Below is a small trained network, with its code and all its weights. Each question gives an input and a target symbol and asks what happens when units are switched off, that is, made to give their printed mean instead of their output.

import numpy as np


def w(rows, s, z=0):
    codes = np.array(rows[::2]) - 128.0
    scale = np.full(codes.shape[1], s)
    scale[-1] = z or s
    return codes * scale


def norm(h):
    return h / np.sqrt((h * h).mean(-1, keepdims=True) + 1e-5)


def f(y):
    return y / 2 * (1 + np.tanh(0.7978845608 * (y + 0.044715 * y**3)))


def softmax(a):
    e = np.exp(a - a.max(-1, keepdims=True))
    return e / e.sum(-1, keepdims=True)


def log_softmax(a):
    a = a - a.max(-1, keepdims=True)
    return a - np.log(np.exp(a).sum(-1, keepdims=True))


def net(x, mask):
    ids = ['αδζμσω'.index(c) for c in x.split()]
    T = len(ids)
    res = E[ids] + P[:T]
    u = 0
    for l in range(3):
        q, k, v = (norm(res) @ M[l].T for M in (Q, K, V))
        z = softmax(np.where(np.tri(T) > 0, q @ k.T / 4**0.5, -1e9)) @ v
        res = res + np.where(mask[u], z, O[l][:, -1]) @ O[l][:, :-1]
        u += 1
        y = f(norm(res) @ A[l][:, :-1].T + A[l][:, -1])
        res = res + np.where(mask[u : u + 4], y, B[l][:, -1]) @ B[l][:, :-1]
        u += 4
    return log_softmax(norm(res)[-1] @ U[:, :-1].T + U[:, -1])


Q, K, V, O, A, B = {}, {}, {}, {}, {}, {}
E = w([
[253,171,114],'α',
[123,136,117],'δ',
[66,96,58],'ζ',
[135,44,119],'μ',
[98,140,153],'σ',
[73,130,127],'ω',
],0.0077)
P = w([
[137,210,128],'0',
[79,120,194],'1',
[120,80,163],'2',
[124,49,147],'3',
[115,40,142],'4',
[113,4,120],'5',
],0.0035)
Q[0] = w([
[126,125,66],'L0H1',
[86,70,1],'L0H1',
[140,147,172],'L0H1',
[122,118,123],'L0H1',
],0.0097)
K[0] = w([
[168,147,128],'L0H1',
[255,134,87],'L0H1',
[83,124,142],'L0H1',
[144,125,120],'L0H1',
],0.0096)
V[0] = w([
[236,199,255],'L0H1',
[187,173,206],'L0H1',
[112,92,84],'L0H1',
[196,57,91],'L0H1',
],0.0041)
O[0] = w([
[210,69,1,8],'L0H1',
[174,88,45,52],'L0H1',
[124,154,169,190],'L0H1',
[207,184,176,254],'L0H1',
],0.0048,0.0012)
A[0] = w([
[38,64,139,179],'L0N1',
[254,48,129,212],'L0N2',
[148,121,228,2],'L0N3',
[87,126,152,111],'L0N4',
],0.0046,0.00069)
B[0] = w([
[183,62,180,252],'L0N1',
[73,126,254,248],'L0N2',
[97,56,81,193],'L0N3',
[146,73,125,158],'L0N4',
],0.0057,0.002)
Q[1] = w([
[105,75,87],'L1H1',
[109,3,180],'L1H1',
[120,227,11],'L1H1',
[161,96,246],'L1H1',
],0.0059)
K[1] = w([
[148,166,71],'L1H1',
[176,254,85],'L1H1',
[76,3,111],'L1H1',
[180,206,192],'L1H1',
],0.0079)
V[1] = w([
[226,200,254],'L1H1',
[50,90,95],'L1H1',
[19,102,179],'L1H1',
[179,147,129],'L1H1',
],0.0058)
O[1] = w([
[6,32,144,251],'L1H1',
[198,171,81,94],'L1H1',
[194,145,2,174],'L1H1',
[88,109,173,130],'L1H1',
],0.0058,0.0034)
A[1] = w([
[206,226,153,254],'L1N1',
[110,59,175,93],'L1N2',
[129,93,2,200],'L1N3',
[180,86,221,158],'L1N4',
],0.0063,0.00095)
B[1] = w([
[10,38,233,130],'L1N1',
[73,178,2,252],'L1N2',
[99,49,238,199],'L1N3',
[30,181,178,219],'L1N4',
],0.0048,0.0032)
Q[2] = w([
[201,254,29],'L2H1',
[222,28,186],'L2H1',
[113,170,97],'L2H1',
[123,190,84],'L2H1',
],0.008)
K[2] = w([
[167,6,54],'L2H1',
[160,172,66],'L2H1',
[127,80,126],'L2H1',
[132,70,119],'L2H1',
],0.011)
V[2] = w([
[182,79,40],'L2H1',
[28,137,34],'L2H1',
[183,254,77],'L2H1',
[93,201,164],'L2H1',
],0.0067)
O[2] = w([
[58,44,155,57],'L2H1',
[241,56,113,194],'L2H1',
[104,111,255,2],'L2H1',
[185,174,143,150],'L2H1',
],0.008,0.0056)
A[2] = w([
[153,153,220,143],'L2N1',
[108,132,244,136],'L2N2',
[109,233,37,2],'L2N3',
[82,65,3,154],'L2N4',
],0.0059,0.00092)
B[2] = w([
[107,160,58,122],'L2N1',
[231,61,112,128],'L2N2',
[2,56,82,159],'L2N3',
[8,159,157,255],'L2N4',
],0.0063,0.0044)
U = w([
[134,251,87,83],'α',
[65,159,128,58],'δ',
[247,125,131,249],'ζ',
[126,60,233,93],'μ',
[106,206,254,189],'σ',
[93,57,44,128],'ω',
],0.0087,0.0014)

Each question gives the input, a string of symbols that net reads in full, and the target symbol t.
The units are the heads (4 rows each of Q, K, V and O) and the neurons (one row each of A and B). Each row of codes is followed by its name. A weight is (code - 128) times the scale printed after its matrix; where a second scale follows, it is the last column's (O, A, B and U).
mask holds one flag per unit, layer by layer, with each layer's heads first. A switched-off unit (its flag False) gives its mean, the last column of its rows in O or B, instead of its output. The means were averaged over made-up inputs and are rounded, as every weight is.
A unit's drop is (log p(t) with every unit on - log p(t) with that unit switched off) / (log p(t) with every unit on - log p(t) with every unit switched off).
The circuit of an input: a set's keep is (log p(t) with only the set's units on - log p(t) with every unit switched off) / (log p(t) with every unit on - log p(t) with every unit switched off). Starting from the 12 units with the biggest drops (on a tie, the unit counted first), units are removed one at a time, each time the one whose removal leaves the highest keep (on an exact tie, the one counted first), for as long as the keep stays at least 0.8.
units of the circuit, in order: the units of the circuit, biggest drop first
unit that matters most: the unit with the biggest drop
k most important neurons: the k neurons with the biggest drops, biggest first
k most important neurons of layer l: the k neurons of layer l with the biggest drops, biggest first
input ω μ μ, target μ: unit that matters most	L0H1
input δ ω μ ζ, target α: units of the circuit, in order	L1H1; L0H1
input σ σ μ ζ, target σ: units of the circuit, in order	L0H1; L1H1; L2H1; L0N2
input δ μ ζ α α α, target δ: units of the circuit, in order	L1H1; L0N2; L2H1
input δ μ ω δ, target α: 3 most important neurons	L0N3; L1N1; L2N4
input μ α μ ζ, target ζ: 3 most important neurons	L1N3; L0N1; L1N2
input ω δ δ, target μ: units of the circuit, in order	L0H1; L2H1; L1H1
input σ ζ δ ζ μ α, target δ: 2 most important neurons	L1N1; L1N2
input δ μ ω μ, target α: 3 most important neurons	L1N1; L0N3; L1N2
input ζ μ ζ μ, target ζ: units of the circuit, in order	L0H1; L1H1; L2H1
input α ζ μ μ μ, target μ: 2 most important neurons of layer 1	L1N4; L1N3
input δ μ σ μ ω, target α: 2 most important neurons	L0N3; L2N4
input σ σ ω, target σ: units of the circuit, in order	L0H1; L1H1; L2H1
input μ α μ μ ζ ζ, target ζ: 2 most important neurons	L1N3; L1N2
input ζ μ σ σ, target ζ: unit that matters most	L1N3
input σ ω μ ω ω ω, target σ: 2 most important neurons	L0N2; L1N2
input μ δ ω α, target ω: units of the circuit, in order	L1H1; L0H1
input δ ω σ, target α: 2 most important neurons	L0N3; L1N1
input δ ζ μ, target α: 4 most important neurons	L1N1; L0N3; L1N2; L2N4
input σ μ σ ω σ, target σ: 2 most important neurons	L0N2; L0N3
input ζ δ μ ω, target ζ: 2 most important neurons	L1N3; L1N1
input δ ω δ μ ζ, target α: unit that matters most	L1H1
input δ δ μ σ, target α: 2 most important neurons of layer 1	L1N1; L1N3
input δ ω ω, target α: 3 most important neurons	L0N3; L1N1; L2N4
